Here is a tiny trained network, its code and every weight. The questions are about switching its units off for an input and a class, where a switched-off unit gives its printed mean instead of its output.

import numpy as np


def w(rows, s, z=0):
    codes = np.array(rows[::2]) - 128.0
    scale = np.full(codes.shape[1], s)
    scale[-1] = z or s
    return codes * scale


def norm(h):
    return h / np.sqrt((h * h).mean(-1, keepdims=True) + 1e-5)


def f(y):
    return np.maximum(y, 0)


def log_softmax(a):
    a = a - a.max(-1, keepdims=True)
    return a - np.log(np.exp(a).sum(-1, keepdims=True))


def net(x, mask):
    res = np.array(x, float).reshape(1, 8) / 4 @ E
    u = 0
    for l in range(2):
        y = f(norm(res) @ A[l][:, :-1].T + A[l][:, -1])
        res = res + np.where(mask[u : u + 16], y, B[l][:, -1]) @ B[l][:, :-1]
        u += 16
    return log_softmax(norm(res)[-1] @ U[:, :-1].T + U[:, -1])


A, B = {}, {}
E = w([
[115,185,82,63,170,162,10],'x0',
[149,81,119,97,2,159,180],'x1',
[134,247,175,196,158,179,125],'x2',
[178,32,136,113,25,210,100],'x3',
[133,180,53,53,143,130,86],'x4',
[217,231,122,53,106,197,227],'x5',
[55,139,126,130,58,49,44],'x6',
[68,136,13,237,208,191,169],'x7',
],0.0026)
A[0] = w([
[102,121,180,245,131,116,189,106],'0.n1',
[189,106,134,111,155,186,92,51],'0.n2',
[140,178,118,77,135,146,53,12],'0.n3',
[125,89,129,217,154,144,191,9],'0.n4',
[169,125,186,139,119,133,33,180],'0.n5',
[52,31,71,146,98,124,112,84],'0.n6',
[136,122,167,68,106,85,38,52],'0.n7',
[52,118,107,146,143,197,122,255],'0.n8',
[195,59,114,76,97,167,191,27],'0.n9',
[65,201,80,142,202,98,114,95],'0.n10',
[182,133,51,91,128,183,148,135],'0.n11',
[156,111,174,86,130,47,161,183],'0.n12',
[166,147,115,109,4,119,203,138],'0.n13',
[101,147,111,95,105,112,53,219],'0.n14',
[167,143,113,138,1,156,142,131],'0.n15',
[183,145,169,84,158,179,179,119],'0.n16',
],0.0058,0.0024)
B[0] = w([
[75,135,217,193,181,123,202,226],'0.n1',
[158,63,88,96,213,166,84,167],'0.n2',
[76,142,148,181,201,137,145,181],'0.n3',
[102,181,214,207,177,168,113,190],'0.n4',
[78,132,146,120,144,143,71,229],'0.n5',
[112,232,84,195,57,30,107,220],'0.n6',
[47,155,228,127,127,98,42,220],'0.n7',
[178,117,86,140,98,73,84,252],'0.n8',
[158,155,64,137,245,198,80,214],'0.n9',
[206,143,79,179,86,142,173,245],'0.n10',
[101,99,172,130,199,142,134,224],'0.n11',
[159,86,143,120,63,83,141,224],'0.n12',
[253,50,114,41,152,162,142,254],'0.n13',
[79,153,148,185,103,93,119,254],'0.n14',
[208,62,121,94,174,127,207,238],'0.n15',
[146,92,102,84,129,75,27,221],'0.n16',
],0.0055,0.0034)
A[1] = w([
[78,176,169,176,96,93,157,70],'1.n1',
[125,89,206,228,126,144,220,155],'1.n2',
[152,65,201,169,107,107,215,39],'1.n3',
[174,86,128,173,138,134,239,96],'1.n4',
[202,63,112,105,161,159,194,84],'1.n5',
[152,75,93,37,82,225,188,3],'1.n6',
[119,162,155,169,168,184,179,17],'1.n7',
[131,167,2,167,96,112,112,95],'1.n8',
[130,238,147,91,154,176,131,162],'1.n9',
[113,43,77,192,91,83,61,87],'1.n10',
[153,120,186,61,138,18,202,147],'1.n11',
[166,127,209,116,135,123,209,2],'1.n12',
[161,117,154,8,37,104,123,29],'1.n13',
[96,150,104,192,161,186,206,25],'1.n14',
[172,79,113,38,92,240,145,79],'1.n15',
[235,184,129,135,172,128,112,135],'1.n16',
],0.0058,0.0029)
B[1] = w([
[133,79,111,107,163,208,118,205],'1.n1',
[78,190,210,129,123,192,157,245],'1.n2',
[72,120,55,63,152,195,207,187],'1.n3',
[35,130,191,102,132,171,129,215],'1.n4',
[94,88,75,63,183,173,68,243],'1.n5',
[186,134,26,140,222,223,9,187],'1.n6',
[89,172,116,132,130,78,34,164],'1.n7',
[189,142,89,157,120,48,210,216],'1.n8',
[99,136,75,208,143,64,179,182],'1.n9',
[146,136,21,99,94,71,199,220],'1.n10',
[125,8,120,40,57,172,132,227],'1.n11',
[61,54,67,81,40,177,224,166],'1.n12',
[238,122,94,99,65,116,88,190],'1.n13',
[157,154,206,123,148,173,28,177],'1.n14',
[204,108,8,170,253,187,47,223],'1.n15',
[84,83,66,105,99,107,161,252],'1.n16',
],0.0062,0.0037)
U = w([
[193,216,195,241,94,140,195,16],'0',
[173,234,14,216,184,28,186,231],'1',
[15,63,232,83,89,224,248,150],'2',
[226,27,34,35,245,239,39,200],'3',
[26,105,195,135,63,16,9,165],'4',
[210,38,151,17,20,87,87,97],'5',
[232,196,201,141,97,176,136,1],'6',
[29,254,236,230,243,194,90,181],'7',
],0.0083,0.0066)

Each question gives the input, the list of numbers given to net, and the class t.
The units are the neurons (one row each of A and B). Each row of codes is followed by its name. A weight is (code - 128) times the scale printed after its matrix; where a second scale follows, it is the last column's (A, B and U).
mask holds one flag per neuron, layer by layer. A switched-off neuron (its flag False) gives its mean, the last column of its row in B, instead of its output. The means were averaged over made-up inputs and are rounded, as every weight is.
A unit's drop is (log p(t) with every unit on - log p(t) with that unit switched off) / (log p(t) with every unit on - log p(t) with every unit switched off).
The circuit of an input: a set's keep is (log p(t) with only the set's units on - log p(t) with every unit switched off) / (log p(t) with every unit on - log p(t) with every unit switched off). Starting from the 12 units with the biggest drops (on a tie, the unit counted first), units are removed one at a time, each time the one whose removal leaves the highest keep (on an exact tie, the one counted first), for as long as the keep stays at least 0.8.
circuit, biggest first: the units of the circuit, biggest drop first
unit that matters most: the unit with the biggest drop
top k neurons: the k neurons with the biggest drops, biggest first
top k neurons in layer l: the k neurons of layer l with the biggest drops, biggest first
drop when u is switched off: that unit's drop, to one decimal
input [-1,-1,-7,2,-1,-6,2,-8], class 4: circuit, biggest first	0.n7
input [-3,1,1,-6,-4,-7,4,3], class 7: circuit, biggest first	0.n1, 1.n2
input [-3,8,1,-2,-6,1,7,-6], class 3: circuit, biggest first	0.n13, 1.n15
input [-3,-4,-4,6,-3,-5,-3,6], class 7: circuit, biggest first	0.n4, 1.n2
input [5,4,-6,-8,1,-3,-3,-7], class 4: circuit, biggest first	0.n7, 0.n13
input [2,6,-8,7,8,1,6,5], class 1: circuit, biggest first	0.n6, 1.n8
input [1,-8,4,-2,-6,7,0,-8], class 4: top 2 neurons in layer 0	0.n13, 0.n15
input [6,1,-5,-3,-4,4,4,-2], class 5: top 3 neurons	0.n12, 0.n9, 0.n4
input [-3,3,-8,3,-5,2,3,7], class 1: top 2 neurons in layer 0	0.n6, 0.n9
input [-8,3,8,2,-1,1,-2,-2], class 2: top 2 neurons	0.n1, 1.n2
input [2,1,-2,-8,-5,5,0,2], class 2: top 2 neurons	0.n9, 0.n6
input [-7,-8,8,-5,8,1,-2,-8], class 2: top 2 neurons in layer 0	0.n9, 0.n6
input [-5,2,1,-5,-5,2,-6,3], class 2: top 2 neurons	1.n12, 1.n3
input [-8,4,3,-3,-8,2,-5,7], class 7: circuit, biggest first	0.n4
input [-1,7,-1,-1,-5,-3,0,7], class 7: top 2 neurons	0.n1, 0.n4
input [0,-7,1,1,2,-4,-1,-1], class 1: top 2 neurons in layer 0	0.n10, 0.n1
input [1,-8,5,-5,1,-5,-7,0], class 7: top 3 neurons in layer 1	1.n14, 1.n10, 1.n2
input [-6,3,-4,8,-7,-8,0,8], class 7: top 2 neurons in layer 1	1.n2, 1.n11
input [-7,-4,-6,-7,1,-1,-7,-7], class 5: top 2 neurons	0.n12, 0.n16
input [1,7,7,-3,-1,0,-3,1], class 2: unit that matters most	0.n1
input [-3,7,5,-6,6,-7,-8,-4], class 2: drop when 0.n1 is switched off	0.1
input [-7,0,6,1,3,4,3,2], class 2: drop when 0.n1 is switched off	0.7
input [8,2,6,6,-4,-5,-4,5], class 1: drop when 0.n8 is switched off	0.4
input [1,-1,4,-5,-8,0,0,1], class 7: drop when 0.n1 is switched off	-0.1
